Below is a small trained network, with its code and all its weights. Each question gives an input and a target symbol and asks what happens when units are switched off, that is, made to give their printed mean instead of their output.

import numpy as np


def w(rows, s, z=0):
    codes = np.array(rows[::2]) - 128.0
    scale = np.full(codes.shape[1], s)
    scale[-1] = z or s
    return codes * scale


def f(y):
    return y / 2 * (1 + np.tanh(0.7978845608 * (y + 0.044715 * y**3)))


def softmax(a):
    e = np.exp(a - a.max(-1, keepdims=True))
    return e / e.sum(-1, keepdims=True)


def log_softmax(a):
    a = a - a.max(-1, keepdims=True)
    return a - np.log(np.exp(a).sum(-1, keepdims=True))


def net(x, mask):
    ids = ['αγδεζηλτφω'.index(c) for c in x.split()]
    T = len(ids)
    res = E[ids] + P[:T]
    r = res
    for j in range(3):
        rows = slice(2 * j, 2 * j + 2)
        q, k, v = (r @ M[0][rows].T for M in (Q, K, V))
        z = softmax(np.where(np.tri(T) > 0, q @ k.T / 2**0.5, -1e9)) @ v
        o = O[0][rows]
        res = res + np.where(mask[j], z, o[:, -1]) @ o[:, :-1]
    y = f(res @ A[0][:, :-1].T + A[0][:, -1])
    res = res + np.where(mask[3:27], y, B[0][:, -1]) @ B[0][:, :-1]
    return log_softmax(res[-1] @ U[:, :-1].T + U[:, -1])


Q, K, V, O, A, B = {}, {}, {}, {}, {}, {}
E = w([
[168,132,115],'α',
[149,173,203],'γ',
[34,142,134],'δ',
[153,147,144],'ε',
[146,110,130],'ζ',
[173,165,99],'η',
[153,133,131],'λ',
[142,24,159],'τ',
[149,45,125],'φ',
[126,69,250],'ω',
],0.021)
P = w([
[254,150,146],'0',
[237,139,142],'1',
[219,125,148],'2',
[193,139,151],'3',
[174,146,153],'4',
[156,149,160],'5',
[136,146,168],'6',
[118,145,174],'7',
[101,138,186],'8',
[82,139,193],'9',
[74,139,195],'10',
[64,138,200],'11',
],0.005)
Q[0] = w([
[46,177,99],'h0',
[123,87,167],'h0',
[113,148,66],'h1',
[174,92,116],'h1',
[68,62,82],'h2',
[98,254,218],'h2',
],0.016)
K[0] = w([
[248,142,100],'h0',
[79,152,94],'h0',
[176,170,149],'h1',
[169,79,131],'h1',
[233,164,135],'h2',
[15,154,108],'h2',
],0.017)
V[0] = w([
[147,99,170],'h0',
[69,108,167],'h0',
[121,81,153],'h1',
[58,98,113],'h1',
[164,114,163],'h2',
[107,248,134],'h2',
],0.013)
O[0] = w([
[107,223,157,253],'h0',
[2,123,179,204],'h0',
[199,63,109,210],'h1',
[117,94,156,77],'h1',
[14,131,159,214],'h2',
[158,227,93,91],'h2',
],0.0085,0.0068)
A[0] = w([
[182,101,136,237],'n0',
[105,116,60,207],'n1',
[162,94,173,249],'n2',
[109,191,37,62],'n3',
[155,101,158,168],'n4',
[116,105,57,226],'n5',
[145,194,84,148],'n6',
[102,155,167,78],'n7',
[47,180,165,220],'n8',
[112,110,57,224],'n9',
[100,148,152,94],'n10',
[177,179,64,112],'n11',
[159,108,2,144],'n12',
[101,197,50,30],'n13',
[211,189,54,134],'n14',
[82,163,50,136],'n15',
[213,138,71,217],'n16',
[119,207,105,100],'n17',
[68,115,96,203],'n18',
[117,109,155,224],'n19',
[107,103,68,248],'n20',
[86,68,143,2],'n21',
[112,165,194,5],'n22',
[247,184,155,182],'n23',
],0.012,0.0045)
B[0] = w([
[154,149,225,143],'n0',
[142,99,3,126],'n1',
[167,143,134,196],'n2',
[207,72,91,138],'n3',
[151,180,135,159],'n4',
[146,81,3,128],'n5',
[25,108,164,154],'n6',
[110,102,78,176],'n7',
[124,69,119,247],'n8',
[138,90,10,127],'n9',
[113,111,80,160],'n10',
[107,104,164,146],'n11',
[137,63,119,132],'n12',
[164,74,75,137],'n13',
[71,95,207,158],'n14',
[166,161,31,131],'n15',
[60,164,153,145],'n16',
[54,128,134,159],'n17',
[185,75,111,143],'n18',
[167,134,133,188],'n19',
[202,86,19,130],'n20',
[117,217,76,167],'n21',
[133,104,44,190],'n22',
[175,176,2,186],'n23',
],0.0071,0.015)
U = w([
[162,122,112,111],'α',
[241,197,76,210],'γ',
[120,83,22,91],'δ',
[70,238,195,69],'ε',
[39,24,195,200],'ζ',
[52,173,87,3],'η',
[115,181,149,129],'λ',
[255,79,123,248],'τ',
[214,55,51,53],'φ',
[189,134,245,89],'ω',
],0.0079,0.0039)

Each question gives the input, a string of symbols that net reads in full, and the target symbol t.
The units are the heads (2 rows each of Q, K, V and O) and the neurons (one row each of A and B). Each row of codes is followed by its name. A weight is (code - 128) times the scale printed after its matrix; where a second scale follows, it is the last column's (O, A, B and U).
mask holds one flag per unit, heads first, then neurons. A switched-off unit (its flag False) gives its mean, the last column of its rows in O or B, instead of its output. The means were averaged over made-up inputs and are rounded, as every weight is.
A unit's drop is (log p(t) with every unit on - log p(t) with that unit switched off) / (log p(t) with every unit on - log p(t) with every unit switched off).
The circuit of an input: a set's keep is (log p(t) with only the set's units on - log p(t) with every unit switched off) / (log p(t) with every unit on - log p(t) with every unit switched off). Starting from the 12 units with the biggest drops (on a tie, the unit counted first), units are removed one at a time, each time the one whose removal leaves the highest keep (on an exact tie, the one counted first), for as long as the keep stays at least 0.8.
circuit, biggest first: the units of the circuit, biggest drop first
most important unit: the unit with the biggest drop
k most important neurons: the k neurons with the biggest drops, biggest first
which heads matter: for each layer, one digit per head in row order, 1 if its drop is at least 0.15 and else 0, layers parted by /
drop when u is switched off: that unit's drop, to one decimal
input α ω γ γ ω γ, target ζ: circuit, biggest first -> h2, n23
input ω ζ τ δ α φ ω γ γ φ ε η, target η: most important unit -> n23
input ζ γ γ τ ε, target ω: which heads matter -> 101
input φ φ γ ε ε λ λ γ γ ω α, target ζ: circuit, biggest first -> n23, h2
input ω ω η γ γ ω ζ, target ζ: which heads matter -> 101
input γ γ ω ω η, target ζ: which heads matter -> 101
input γ γ ε η, target δ: which heads matter -> 011
input λ τ γ, target ω: which heads matter -> 111
input φ γ γ δ φ ε, target ε: circuit, biggest first -> h2, n16, n14, n6
input ω ε α γ ε ω ε ε, target ζ: 2 most important neurons -> n23, n21
input γ γ ε, target ε: which heads matter -> 100
input ω ω γ δ ω ω ω, target ω: 2 most important neurons -> n23, n0
input τ η ζ, target ω: 3 most important neurons -> n23, n22, n0
input ω ε α, target ζ: most important unit -> h2
input γ γ γ, target η: which heads matter -> 011
input ε ε τ, target ω: which heads matter -> 000
input δ γ ω γ γ τ, target τ: which heads matter -> 110
input ζ λ α δ γ, target γ: 2 most important neurons -> n23, n14
input γ δ τ ζ ω γ ω τ, target τ: drop when n20 is switched off -> 0.2
input δ γ ω, target ω: drop when n23 is switched off -> 0.1
input γ δ ε α τ γ ε γ φ ω γ, target γ: circuit, biggest first -> h2
input ω φ ω γ γ γ ω τ ω φ ε, target ζ: drop when n8 is switched off -> 0.1
input γ ζ ω ω λ, target ζ: drop when h2 is switched off -> 0.4
